In the rows, zero is written as 128.
Here are made-up elements, facts about them, and rows of numbers that follow some of those facts. Name the element behind each unnamed row.

Named rows:
[117 117 106 122 123 115  99 142 143 138 126 146 133 119 112 134 126 140
 127 146 121 123 127 129 135 111 149 121 150 136 145 143 136 121 117 119
 139 138 131 120 109 141 126] : flabes
[102  74  92 144 118 143 119 131 196 135  91 146 160 158  84 102 149 186
 103  97  79 125 111 139 106 179 140 152 138  32 149 156 134 123 141 142
 166 183 122 123 133 114 111] : grupor
[122 103 140 124 144 120  73 145 136 129 130 131 113 137 109 131 120 150
 112 136 132 137 131 136 151  88 154 110 145 149 158 142 128 132 131 123
 138 128 133 136 124 153 121] : dofli
[120 122 101 123 133 110 105 140 143 131 123 139 124 119 113 125 131 139
 119 139 116 121 131 127 131 122 155 122 142 113 154 135 129 129 128 121
 133 138 137 133 134 137 126] : tostar
[125 208 114 109 114 104  82 123 156 156 129 108  98 134 108 114 104 100
 154 210 158 123 149 154 149 147 146 132  99  83 174 108 126 118 131  99
 129 189 130 119 186 152 124] : bimol
[103 122 147 113  99 140 128 132 120  97 117 121 135 138 142 135 119 122
 103  86 140 105 126 123 128 121 140 130 130 152 119 121 127 147 144 140
 132 125 137 133 155 133 147] : fevis
[111  94 149 113  86 161 100 147 110 113 118 134 145 171 146 143 107 124
 120  60 127 167 122 124 159  84 139 128 128 172 129 151 150 138 139 141
 165 125 139 138 131 117 164] : kladru
[154 124 135 151 160 132 147 134 117 144 140 121 112 138 120 121 114 140
 134 154 119 150 149 135 139 115 100 114 125 132 108 116 122 140 125 120
 111 112 129 120 123 105 121] : zalidus
[152 117 140 145 153 136 147 133 123 144 140 124 123 143 118 122 112 144
 140 160 122 154 148 135 135 118  97 120 127 140 101 120 129 135 120 116
 119 118 121 113 105 102 118] : nedra
[155 118 141 167 156 142 144 127 116 135 142 131 113 127 124 134 107 126
 137 153 113 172 148 134 130 122 104 114 118 119 131 111 110 139 119 127
 110 107 115 135 131 101 112] : turel
[152 128 155 155 169 127 159 131 113 149 140 118 122 120 121 135 118 145
 141 177 126 142 145 134 123 116  92 112 141 160  98 113 125 131 106 117
 104  96 126 103  85 118 106] : pedrok
[164 104  75  77 155 128 186 120 127  81 176 135 123 119 128  92 126 105
 135 114 108 118 158 115 128 153 108 157 101 113  83  98 114 156 157  89
 103 126 102 154 152  66 135] : flogre
[154 126 132 151 161 133 147 133 117 147 138 123 112 136 120 123 116 141
 136 152 118 148 148 137 137 119 100 112 125 131 108 116 123 139 124 123
 112 112 128 120 124 105 121] : kufestek
[151 122 134 146 151 135 152 132 120 146 139 125 125 141 118 123 112 143
 142 158 122 156 147 136 134 119  95 118 129 139 101 118 130 133 119 114
 117 118 123 111 107 103 122] : rader
[122 112 122 120 121 115 104 132 124 139 111 124 122 153 122 113 121 118
 116 126 127 130 126 133 140 103 134 121 136 129 134 148 126 119 134 130
 127 136 129 136 132 127 131] : lebravik
[124 122 123 121 132 106 110 125 124 137 113 121 119 137 124 110 128 117
 115 134 129 113 125 137 129 115 129 122 140 126 127 141 117 120 131 130
 115 133 131 134 133 133 123] : stopli
[144 111 135 142 126 145 127 128 137 118 143 136 138 126 116 140 122 130
 131 141 132 149 137 119 122 128 118 124 127 130 129 125 127 127 121 129
 128 122  97 129 109 126 113] : bodris
[141 120 122 133 128 135 135 130 135 127 138 134 133 131 118 129 124 141
 129 141 136 133 136 124 125 126 117 123 133 139 116 128 134 130 122 125
 129 126 113 118 109 127 124] : trapul
[141 134 118 144 139 124 137 136 130 130 133 126 125 128 126 126 133 142
 119 137 130 135 140 117 125 128 124 109 128 125 129 124 129 136 130 133
 116 115 126 127 129 127 129] : zaklir

There are 3 kinds of fact about the elements: μ, ω, Φ.
μ(bagis, tredo); μ(bagis, renabes); μ(bagis, nabrafa); μ(bimol, grabrel); μ(bimol, skofikle)
μ(bimol, munon); μ(bregul, flabes); μ(brupeflur, dofli); μ(dretral, flogre); μ(dumon, pluvuklu)
μ(flabes, klesuklon); μ(flabin, lebravik); μ(flogre, dretral); μ(griskim, skidubrur); μ(griskim, luklesi)
μ(grubur, dinon); μ(grubur, grupor); μ(grupor, stanan); μ(kidul, pokar); μ(klapegrel, dofli)
μ(klapegrel, grogra); μ(klazuk, nostur); μ(klesuklon, skanu); μ(klifak, riflal); μ(kliklus, klazuk)
μ(kludrir, bagis); μ(kludrir, nabrafa); μ(koflus, brimi); μ(lika, skebru); μ(napeste, datom)
μ(napeste, zago); μ(nasodur, koplum); μ(nostur, kliklus); μ(nuplel, plodu); μ(pedrok, griskim)
μ(pedrok, bratun); μ(pokar, kidul); μ(rabem, klapegrel); μ(renabes, grabrel); μ(renabes, munon)
μ(rupun, fevis); μ(sefik, fevis); μ(skanu, flabes); μ(skatros, sagrol); μ(stestol, grupor)
μ(tredo, bimol); μ(tredo, munon); μ(trilar, bopon); μ(trilar, pledo); μ(trilar, skadi)
μ(trilar, kladru); μ(triplur, dinon); μ(vevak, dretral); μ(vudrok, nostur); μ(zados, grubur)
μ(zago, tristun); μ(zago, dretral); μ(zese, tafaram); μ(ziben, meskese); ω(bagis, c)
ω(bifi, b); ω(bimol, a); ω(bodrek, d); ω(bopon, a); ω(bratun, e)
ω(bregul, a); ω(brenek, c); ω(bretek, a); ω(brimi, d); ω(brosafam, d)
ω(brupeflur, c); ω(datom, c); ω(datru, a); ω(dinon, d); ω(dofli, a)
ω(dretral, b); ω(drole, a); ω(dumon, b); ω(favi, d); ω(fevis, b)
ω(flabes, a); ω(flabin, b); ω(flivu, b); ω(flogre, d); ω(gastol, c)
ω(goso, c); ω(grabrel, c); ω(griskim, d); ω(grogra, c); ω(grogrubim, a)
ω(grubur, b); ω(grupor, a); ω(kidul, c); ω(kiflum, c); ω(kirir, a)
ω(kladru, c); ω(klapegrel, a); ω(klazuk, e); ω(kleflebril, b); ω(klesuklon, c)
ω(klifak, a); ω(kliklus, b); ω(klivo, c); ω(klizok, b); ω(kludrir, a)
ω(koflus, e); ω(koplum, d); ω(kufestek, d); ω(laver, e); ω(lebravik, e)
ω(lika, b); ω(limoplel, a); ω(luklesi, a); ω(meskese, a); ω(munon, c)
ω(nabrafa, a); ω(napeste, c); ω(nasodur, a); ω(nedra, d); ω(nogo, b)
ω(nostur, b); ω(nuplel, b); ω(pedrok, d); ω(pledo, e); ω(pledril, e)
ω(plekidi, a); ω(plepa, d); ω(plodu, b); ω(pluvuklu, c); ω(pokar, e)
ω(pufuplun, e); ω(rabem, a); ω(rader, d); ω(renabes, c); ω(riflal, a)
ω(rupun, d); ω(sagrol, e); ω(sefik, a); ω(sestadu, b); ω(skadi, b)
ω(skanu, d); ω(skatros, d); ω(skebru, a); ω(skidubrur, e); ω(skofikle, b)
ω(skopor, b); ω(sobres, b); ω(sostak, a); ω(stanan, d); ω(stega, c)
ω(stestol, b); ω(stopli, e); ω(stuvoga, b); ω(tafaram, e); ω(taskenel, a)
ω(tostar, a); ω(tredo, e); ω(trilar, c); ω(triplur, d); ω(tristun, b)
ω(tugru, b); ω(tumo, a); ω(turel, d); ω(vevak, d); ω(vudrok, a)
ω(vukle, a); ω(zados, a); ω(zago, b); ω(zalidus, d); ω(zese, d)
ω(ziben, c); ω(zusto, c); Φ(bimol, klesuklon); Φ(bopon, brimi); Φ(bratun, zodon)
Φ(bratun, bifi); Φ(bregul, kleflebril); Φ(bretek, flabes); Φ(brimi, kidul); Φ(brosafam, rader)
Φ(brosafam, zuskotik); Φ(brosafam, goso); Φ(daklaflar, kidul); Φ(daklaflar, sobres); Φ(daklaflar, bodris)
Φ(dofli, trapul); Φ(dofli, sobres); Φ(dofli, stanan); Φ(drepe, brenek); Φ(drole, klugok)
Φ(drole, klizok); Φ(fevis, plekidi); Φ(fidratel, klivo); Φ(fidratel, kladru); Φ(flabragul, gastol)
Φ(flivu, bopon); Φ(flivu, flabes); Φ(flogre, vukle); Φ(goso, koflus); Φ(griskim, grogrubim)
Φ(grogrubim, napeste); Φ(kidul, bodris); Φ(kiflum, plepa); Φ(kiner, greskol); Φ(kiner, drepe)
Φ(kirir, grogrubim); Φ(kirir, trepler); Φ(kleflebril, gastol); Φ(klifak, luklesi); Φ(klivo, kidul)
Φ(klivo, pledril); Φ(kludrir, nasodur); Φ(kludrir, pledo); Φ(klugok, stopli); Φ(koflus, bopon)
Φ(koflus, sefik); Φ(kufestek, nasodur); Φ(laver, sestadu); Φ(laver, zusto); Φ(lebravik, favi)
Φ(lebravik, tugru); Φ(maska, skatros); Φ(meskese, taskenel); Φ(nabrafa, flabin); Φ(nogo, flogre)
Φ(nuplel, renabes); Φ(nuplel, sostak); Φ(pledo, bretek); Φ(pledo, sostak); Φ(pledril, datom)
Φ(plepa, drepe); Φ(plodu, kleflebril); Φ(plodu, rupun); Φ(pokar, matran); Φ(pufuplun, sestadu)
Φ(rabem, bodris); Φ(renabes, pufuplun); Φ(riflal, flabin); Φ(riflal, rabem); Φ(rupun, kladru)
Φ(sefik, pufuplun); Φ(sidrok, kirir); Φ(skidubrur, datom); Φ(skopor, bretek); Φ(sobres, drepe)
Φ(stanan, kiner); Φ(stopli, stanan); Φ(stuvoga, plekidi); Φ(taskenel, sobres); Φ(tifol, brimi)
Φ(tifol, bodrek); Φ(tostar, koflus); Φ(tostar, stega); Φ(tregur, plepa); Φ(tregur, kleflebril)
Φ(tregur, drepe); Φ(tregur, skopor); Φ(trepler, pufuplun); Φ(trepler, sobres); Φ(trilar, ziben)
Φ(triplur, turel); Φ(tugru, matran); Φ(tumo, tregur); Φ(tumo, skopor); Φ(turel, kidul)
Φ(turel, pluvuklu); Φ(vevak, plepa); Φ(vukle, plekidi); Φ(zaklir, sestadu); Φ(zaklir, brosafam)
Φ(zalidus, skofikle); Φ(ziben, rader); Φ(zuskotik, turel); Φ(zusto, taskenel)

Rows to name:
No name comes twice in this set of rows, the named rows included.
[133 134  94  71 120 124 196 100 117  75 163 135 158  75 164 125 163  77
 153  85 121  98 114  95  97 180 125 181 102 124  97 112 124 121 140 107
 119 121 110 150 116 104 140]	napeste
[155 107 139 166 149 147 133 138 114 133 142 135 114 140 122 133 100 126
 133 143 111 186 148 132 142 109 107 113 115 116 138 117 111 144 125 130
 118 109 114 141 138  96 119]	brimi
[136 120  70  60 101 128 184 107 127  62 172 152 157  95 159 119 160  77
 147  69 127  98 113  90 101 170 133 188  96 116 100 120 130 125 150 105
 132 135  99 165 125  97 152]	zago
[120 102 116 114 137 122  89 141 147 119 130 131 121 139 109 118 126 145
 111 127 122 133 130 130 143 109 155 126 130 118 159 140 128 134 141 121
 139 145 128 141 138 136 124]	meskese
[121 135  79 126 126 104 102 142 137 151 119 155 116 111 117 126 133 134
 127 132 112 118 127 130 137 120 154 117 150 109 152 139 131 127 117 125
 133 141 150 127 140 138 134]	bretek
[119 122 113 126 143 108 114 129 145 131 127 136 123 105 113 129 138 137
 124 149 119 109 125 132 121 129 148 122 142 118 145 128 122 126 122 121
 123 132 133 127 121 145 113]	klifak
[113 150 124 136 110 127 141 127 112 124 117 134 132 112 154 144 138 113
 123  97 131 111 115 118 118 132 137 129 129 134 130 126 129 128 125 147
 126 118 144 132 140 136 145]	flivu
[123 151 111 141 135  89 133 125 115 150 107 119 124 120 134 118 141 116
 117 148 121 112 124 124 113 125 131 112 145 118 137 140 120 111 121 135
 104 119 144 129 124 135 124]	koflus
[119 101 108 110 119 124  89 145 152 127 127 140 135 142 105 125 120 142
 125 134 120 133 130 133 137 111 150 129 139 129 150 145 137 125 131 115
 151 151 123 129 118 132 128]	skebru
[120 122 111 119 143 111 104 138 145 125 126 128 123 126 113 119 134 143
 112 140 119 120 132 127 129 123 154 119 135 112 160 135 127 131 135 119
 130 136 137 135 139 139 123]	kirir
[106  93 101 152 133 132 140 121 193 139  92 142 157 126  87 108 161 180
 109 119  83 105 105 137  88 192 137 150 141  34 143 146 128 115 130 140
 147 170 124 115 121 125  97]	zados
[115 134 149 126 106 136 132 124 114 115 123 128 143 121 148 147 131 121
 128 109 143 118 113 120 117 123 131 131 135 161 119 131 134 123 123 138
 134 116 130 122 111 140 138]	nostur
[157 101 137 126 163 144 109 113 131 134 156 144  90 123 116 120 138 142
 139 113 144 133 120 139 150 122 112 127 119 131 107 124 121 133 128 134
 131 123 112 136 124 138 114]	drepe

Now the same elements, written a new way:
Some elements and their rows:
[101 103 122 146 132 145 135 152 135 147 148 119 105 109  97 144 114 150
 109 118 121 151  84 159 131 140  91] : grogra
[135 195 165  94 114 160 107 102 177 161 205 146 117 149 136 133 179 182
 124 172 178  88 106  58 124  88 197] : flogre
[149 112 108 122  70  76  85  68 153  80  92  84 131  98 216  55  97 151
 125 130  73 134 199  64 141 181 164] : zados
[113 149 118 126 124  97 105 148 119 111 119 105 134 138 124 142 113 120
 128 125 145 123 147 116 140 135 117] : kirir
[128 146 107 132 150 121 135 112 101 138 127 116 137 161 121 110 112 112
 134 118 154 125 134 119  77 121 135] : trepler
[114 141 122 126 120 100 102 147 123 111 120 113 132 137 126 141 111 118
 132 123 142 125 149 116 147 135 117] : drole
[100 189 120 156 157 129 203 174  93 169 128 156  81  92 203 147 132 117
 100 179  66 128 125 201 184  19  80] : grabrel
[ 98 194 121 158 164 128 202 179  93 175 131 154  77  92 208 148 125 115
 100 185  67 129 123 213 184  14  72] : munon
[122 124 131 141 126 126 135 100 128 138 128 143 128 159 114 101 124 106
 149 111 138 129 134 139 118 124 128] : trapul
[112 109 126 147 118 144 140 126 127 133 138 129 122 107 101 133 136 154
 109 108 112 148 105 123 142 144 116] : klesuklon
[126  93 129 139 120 142 141 131 136 128 130 126 157 109 114 142 152 149
 122 118 114 130  95 122 133 152 119] : skanu
[141 133 138 136 135 136 117 109 115 123 121 142 128 158 111 121 110 111
 146 116 143 136 145 141 108 114 135] : zuskotik
[117 133 130 110 141 139 121 110 112 163 109 140 134 144 119 107 115  87
 144 110 150 139 147 112  99 119 130] : drepe
[120 114 135  94 135 151 120 137 128 167 116 128 152  87 137 144 136 126
 112 131 124 140 111  92 112 137 129] : plepa
[112 125 122 134 100  94 115 125 123 105 110 126 152 137 111 124 139 119
 140  99 131 122 152  97 169 149 119] : nasodur
[147 101 126 127 126 144 157 102 126 115 120 144 146 133 104 114 165 120
 139 109 120 125 128 117 123 150 152] : lika
[107 141 107 121 143 105 102 156 110 127 120  98 132 139 133 125 106 121
 135 120 153 116 142  87 129 128 116] : taskenel
[ 92 110 119 135 131  92  96 177 142 132 134 108 109 142 112 137  90 111
 137 131 150 128 108 167 146 139  77] : luklesi
[135 101 129 138 110 143 145 113 133 123 124 133 165 106 118 133 164 152
 120 112 105 127 108  99 138 150 135] : zese

Name these rows:
No name comes twice in this set of rows, the named rows included.
[141  96 123 129 136 144 154 119 129 120 126 138 136 135 101 119 152 115
 140 111 127 126 115 139 115 150 137]	kliklus
[124 184 156 103 109 132 104 113 173 189 223 167  73 151 130 117 143 190
 106 175 166  99  97  97 138  79 160]	datom
[146 112 118 126 136 129 157 118 129 128 138 132 128 138 118 115 146 123
 129 129 127 118 111 141 104 143 142]	sestadu
[111 135 126 123 134  99  90 165 130 124 129 107 114 137 130 144  92 120
 131 138 150 125 134 142 141 123  99]	riflal
[151 104 139 149 153 170 103 148 109 122 137 141 107 115 117 136  99 179
 111 124 117 140 109 107 135 105 118]	kidul
[132 167 121 143 166 131 211 153  93 148 113 163 105 121 189 128 155  83
 131 168  84 112 137 205 158  44 110]	skofikle
[ 88 134 122 142 120 118 114 136 144 106 130  94 123 142 126 119 130 116
 155 117 143 125 139 119 164 140 118]	plekidi
[121 202 118 150 120 100 186 134  55  95  65 160 170 115 163 153 177  87
 131 111  82 117 211 105 217  71 122]	kludrir
[110 116 119 140 102 100 119 125 117  99 105 128 160 138  98 125 145 118
 139  87 130 123 153  93 173 159 118]	vudrok
[157  90 123 115 107 112  92 101 187 129 135  73  95  71 251  73  68 179
 101 188  67 140 119 133  86 155 148]	dinon

